[[-27 -22  32  10   8  26  32  23  -9   3  11   5]
 [ 42  37 -16   6   8 -10 -15  -7  24  13   5  11]
 [  3   3   3   3   3   3   3   3   3   3   3   3]
 [  3   3   3   3   3   3   3   3   3   3   3   3]
 [ 42  37 -16   6   8 -10 -15  -7  25  13   5  11]
 [ 42  37 -16   6   8 -10 -15  -7  25  13   5  11]
 [ 45  40 -18   6   8 -11 -17  -8  26  14   5  12]
 [ 41  36 -16   6   8 -10 -15  -7  24  13   5  11]]
Read off the entry in the bottom-right corner.
11
Read off the 1st entry, reading row by row.
-27
The largest entry in the last row: 41
Read off the 3rd smallest entry.
-18
Read off the second entry, reading row by row.
-22
The fourth-last entry, reading row by row is 24
The largest entry in the first column -> 45
Read off the 1st entry on the diagonal from the top-right corner.
5
The 3rd entry on the diagonal from the top-right corner -> 3
The entry directly above the largest entry -> 42
The entry directly above 12 is 11
Read off the second entry on the diagonal from the top-right corner.
5
Read off the third entry on the main diagonal.
3
The entry directly below -11 -> -10
The fifth entry, reading row by row is 8
Read off the 3rd entry, reading row by row.
32
Read off the largest entry in the last column.
12
The entry just right of the largest entry -> 40
The 5th entry from the end, reading row by row is -7
Read off the entry just right of 14.
5
